[149 188 155 125] = gim
[117 139 151 125] = kag
[133 171 134 122] = Siz
[102 116 135 135] = girub
[101 136 117  86] = gogid
[135 173 123 169] = sori
both girub sori:  | [135]
both kag gogid:  | [117]
where: [151] | kag, 2
both kag gim:  | [125]
back: [125 155 188] | gim
find: [117 139 151 125] | kag

[ 94 172  79  48  80 225 173 107 146 113] : Lilaf
[ 87 208  86  84 171 226 185 225 111 106] : vuku
[ 94 206  79  80  48 225 173 107 107  84] : Dubud
where: [226] | vuku, 5
diff vuku: [ 87 208  86  84 171 226 185 225 111 105] | 9, [106]
find: [ 94 206  79  80  48 225 173 107 107  84] | Dubud
where: [171] | vuku, 4
both Lilaf vuku:  | [225]
find: [ 94 172  79  48  80 225 173 107 146 113] | Lilaf

[111 128 124 135 179 148  99  84] : lakon
[136 143  20 140 143  88 145  97] : Tukam
[125 130 144  74 169 140 104 112] : vuzi
[ 89 128 144 135 179 148  99  84] : takeb
[120  90 119 204 180 143 125 169] : sevod
where: [88] | Tukam, 5
find: [120  90 119 204 180 143 125 169] | sevod

[135 162 145 111  68  71 119 113 137] : kimul
[113 157 100 127 178 129 140 112 213] : fafo
[150 143  47 133  64  45 128 134 121] : lokav
[179 168  86 135 162 143 112 120 219] : rizan
[136  98 113 144 157  57 119 177 189] : Benut
[ 79  98 113 144 120 216 119 177 189] : Mikiv
both Mikiv fafo:  | [113]
where: [178] | fafo, 4
back: [143 162 135] | rizan
where: [133] | lokav, 3
where: [168] | rizan, 1
diff Benut: [136  98 113 144 157  58 119 177 189] | 5, [57]
both fafo rizan:  | [112]

[112 121 145 127 152 125 219 108]  zug
[116 123 219 152 145 127 127 125]  pak
[106  91 103 176 159 141 149 109]  Vupi
where: [121] | zug, 1
back: [108 219 125 152 127 145] | zug
diff zug: [112 121 145 126 152 125 219 108] | 3, [127]
back: [145 152 219] | pak
find: [106  91 103 176 159 141 149 109] | Vupi

[187  99  88 144 179] -> zek
[178 116  76  46  97] -> podi
[ 34 103  90 167 140] -> todu
[ 90  34 103 148  78] -> menit
[130  46 119 194  84] -> lefun
[130  46 119 194 215] -> Vit
[178 116  85 121  76] -> duriz
[140  46 174 140  47] -> ren
[124 160  32 168 161] -> fivim
diff lefun: [130  46 119 194  85] | 4, [84]
both todu ren:  | [140]
back: [ 90 103] | todu
both lefun podi:  | [46]
find: [124 160  32 168 161] | fivim
where: [167] | todu, 3
back: [ 90 103  34] | todu

[113 139 129 113] -> vafan
[101 133 145  98] -> baki
[127 133 129 145] -> piven
[ 26 145 145 187] -> reke
[152 145 112 113] -> susav
[127 139 112 113] -> Bome
[101 133 129  98] -> viv
[ 26 145 112 113] -> vil
[152 144 112 128] -> bas
find: [127 139 112 113] | Bome
find: [101 133 145  98] | baki
both reke piven:  | [145]
diff baki: [102 133 145  98] | 0, [101]
diff susav: [152 145 112 112] | 3, [113]
diff reke: [ 26 145 144 187] | 2, [145]

